Below are the code and all the weights of a small trained network. Each question names an input and a class and asks about switching units off, where a switched-off unit gives its printed mean instead of its output.

import numpy as np


def w(rows, s, z=0):
    codes = np.array(rows[::2]) - 128.0
    scale = np.full(codes.shape[1], s)
    scale[-1] = z or s
    return codes * scale


def norm(h):
    return h / np.sqrt((h * h).mean(-1, keepdims=True) + 1e-5)


def f(y):
    return np.maximum(y, 0)


def log_softmax(a):
    a = a - a.max(-1, keepdims=True)
    return a - np.log(np.exp(a).sum(-1, keepdims=True))


def net(x, mask):
    res = np.array(x, float).reshape(1, 8) / 4 @ E
    u = 0
    for l in range(3):
        y = f(norm(res) @ A[l][:, :-1].T + A[l][:, -1])
        res = res + np.where(mask[u : u + 13], y, B[l][:, -1]) @ B[l][:, :-1]
        u += 13
    return log_softmax(norm(res)[-1] @ U[:, :-1].T + U[:, -1])


A, B = {}, {}
E = w([
[167,153,88,60],'x0',
[153,71,107,135],'x1',
[127,127,129,129],'x2',
[128,130,128,129],'x3',
[64,116,69,130],'x4',
[129,124,127,129],'x5',
[130,124,128,127],'x6',
[166,200,27,254],'x7',
],0.0074)
A[0] = w([
[47,90,152,90,135],'L0N0',
[2,91,72,104,122],'L0N1',
[153,193,98,214,186],'L0N2',
[180,171,105,90,111],'L0N3',
[144,163,49,57,88],'L0N4',
[196,17,84,157,245],'L0N5',
[53,106,78,111,36],'L0N6',
[127,121,191,208,174],'L0N7',
[224,146,201,150,1],'L0N8',
[60,88,142,176,78],'L0N9',
[88,56,184,99,12],'L0N10',
[41,124,34,108,49],'L0N11',
[95,122,140,215,100],'L0N12',
],0.0099,0.0055)
B[0] = w([
[166,175,95,99,206],'L0N0',
[174,136,219,148,215],'L0N1',
[141,198,139,62,255],'L0N2',
[188,71,98,150,167],'L0N3',
[186,38,104,146,175],'L0N4',
[102,228,154,100,244],'L0N5',
[208,145,240,195,151],'L0N6',
[216,94,73,87,207],'L0N7',
[232,174,254,120,155],'L0N8',
[196,76,73,114,166],'L0N9',
[129,152,89,57,167],'L0N10',
[176,121,236,176,176],'L0N11',
[165,98,72,92,184],'L0N12',
],0.0093,0.0067)
A[1] = w([
[57,71,129,219,15],'L1N0',
[145,166,85,204,131],'L1N1',
[164,110,75,84,148],'L1N2',
[101,180,124,88,130],'L1N3',
[41,85,95,233,59],'L1N4',
[129,136,113,207,121],'L1N5',
[128,88,162,78,102],'L1N6',
[152,160,148,95,157],'L1N7',
[17,82,66,212,26],'L1N8',
[12,8,174,213,2],'L1N9',
[110,93,159,85,135],'L1N10',
[48,153,49,102,13],'L1N11',
[82,103,163,98,110],'L1N12',
],0.016,0.012)
B[1] = w([
[229,195,77,236,128],'L1N0',
[159,143,137,66,162],'L1N1',
[120,121,140,188,207],'L1N2',
[97,140,131,177,171],'L1N3',
[96,57,214,164,128],'L1N4',
[166,127,171,93,133],'L1N5',
[159,154,94,122,161],'L1N6',
[138,122,144,178,246],'L1N7',
[88,24,225,207,128],'L1N8',
[67,213,252,232,128],'L1N9',
[159,174,92,109,160],'L1N10',
[204,5,64,211,128],'L1N11',
[111,167,98,115,137],'L1N12',
],0.016,0.013)
A[2] = w([
[71,77,171,53,87],'L2N0',
[114,119,127,53,139],'L2N1',
[117,149,132,167,147],'L2N2',
[125,149,159,179,137],'L2N3',
[6,54,56,50,3],'L2N4',
[158,129,100,139,132],'L2N5',
[123,136,168,144,125],'L2N6',
[155,165,114,139,157],'L2N7',
[37,48,52,76,10],'L2N8',
[113,121,122,50,134],'L2N9',
[120,161,149,126,130],'L2N10',
[153,121,138,150,152],'L2N11',
[37,27,233,22,2],'L2N12',
],0.02,0.015)
B[2] = w([
[190,122,19,190,128],'L2N0',
[123,207,55,192,129],'L2N1',
[85,121,127,106,186],'L2N2',
[83,130,114,98,211],'L2N3',
[69,18,245,23,128],'L2N4',
[120,108,128,140,183],'L2N5',
[113,165,157,133,158],'L2N6',
[109,84,115,118,249],'L2N7',
[49,204,219,198,128],'L2N8',
[143,218,38,155,129],'L2N9',
[112,109,151,107,164],'L2N10',
[104,112,136,143,210],'L2N11',
[244,22,234,249,128],'L2N12',
],0.017,0.015)
U = w([
[147,237,2,63,126],'0',
[217,149,223,94,48],'1',
[100,106,131,150,233],'2',
[99,107,127,150,205],'3',
[175,50,58,193,1],'4',
[86,114,135,139,124],'5',
[64,126,140,134,28],'6',
[98,113,127,144,107],'7',
],0.016,0.0052)

Each question gives the input, the list of numbers given to net, and the class t.
The units are the neurons (one row each of A and B). Each row of codes is followed by its name. A weight is (code - 128) times the scale printed after its matrix; where a second scale follows, it is the last column's (A, B and U).
mask holds one flag per neuron, layer by layer. A switched-off neuron (its flag False) gives its mean, the last column of its row in B, instead of its output. The means were averaged over made-up inputs and are rounded, as every weight is.
A unit's drop is (log p(t) with every unit on - log p(t) with that unit switched off) / (log p(t) with every unit on - log p(t) with every unit switched off).
The circuit of an input: a set's keep is (log p(t) with only the set's units on - log p(t) with every unit switched off) / (log p(t) with every unit on - log p(t) with every unit switched off). Starting from the 12 units with the biggest drops (on a tie, the unit counted first), units are removed one at a time, each time the one whose removal leaves the highest keep (on an exact tie, the one counted first), for as long as the keep stays at least 0.8.
circuit, biggest first: the units of the circuit, biggest drop first
top k neurons: the k neurons with the biggest drops, biggest first
k most important neurons of layer l: the k neurons of layer l with the biggest drops, biggest first
input [-1,-2,0,2,-7,5,-8,8], class 0: top 3 neurons => [L0N2; L1N1; L0N1]
input [-6,-8,-8,-3,-8,1,0,7], class 1: circuit, biggest first => [L1N1]
input [4,-6,-6,3,-8,2,-1,6], class 1: circuit, biggest first => [L0N8; L1N1]
input [-8,-2,-5,1,2,-7,7,6], class 4: 3 most important neurons of layer 0 => [L0N7; L0N12; L0N9]
input [-5,3,-3,6,7,-1,-3,6], class 1: circuit, biggest first => [L1N1; L1N5]
input [1,4,2,-7,-4,4,0,7], class 0: top 2 neurons => [L1N1; L0N5]
input [-3,-3,2,-1,-6,1,-3,2], class 1: 3 most important neurons of layer 0 => [L0N8; L0N7; L0N2]
input [4,-6,-4,-3,5,4,5,-7], class 0: circuit, biggest first => [L1N10; L1N6]
input [-8,4,-4,4,4,-2,-2,6], class 4: top 4 neurons => [L0N12; L0N7; L1N1; L0N9]
input [5,7,-1,7,4,-6,-5,-7], class 0: circuit, biggest first => [L1N10; L1N6]
input [-8,8,0,-2,4,-5,5,-2], class 4: top 3 neurons => [L0N9; L0N7; L0N2]
input [3,-2,-6,-3,-5,7,-1,-7], class 0: top 3 neurons => [L1N10; L1N6; L1N12]
input [6,8,5,2,6,-6,-4,6], class 6: circuit, biggest first => [L0N5; L1N10; L0N7; L1N6]
input [-8,3,-2,-5,7,3,-6,0], class 4: 2 most important neurons of layer 2 => [L2N10; L2N2]
input [-8,1,3,-1,4,6,-3,2], class 4: circuit, biggest first => [L0N9; L0N7]
input [0,-2,4,1,-2,4,2,8], class 0: circuit, biggest first => [L1N1]
input [5,-4,1,-7,-3,3,-3,6], class 5: top 3 neurons => [L0N2; L1N10; L0N7]
input [-6,2,8,-1,-1,-1,-3,-8], class 0: top 2 neurons => [L1N10; L1N12]
input [5,-8,-5,-5,-8,-8,3,7], class 1: 3 most important neurons of layer 1 => [L1N1; L1N10; L1N6]
input [1,-3,2,-4,-2,7,-5,-8], class 0: top neuron => [L1N10]
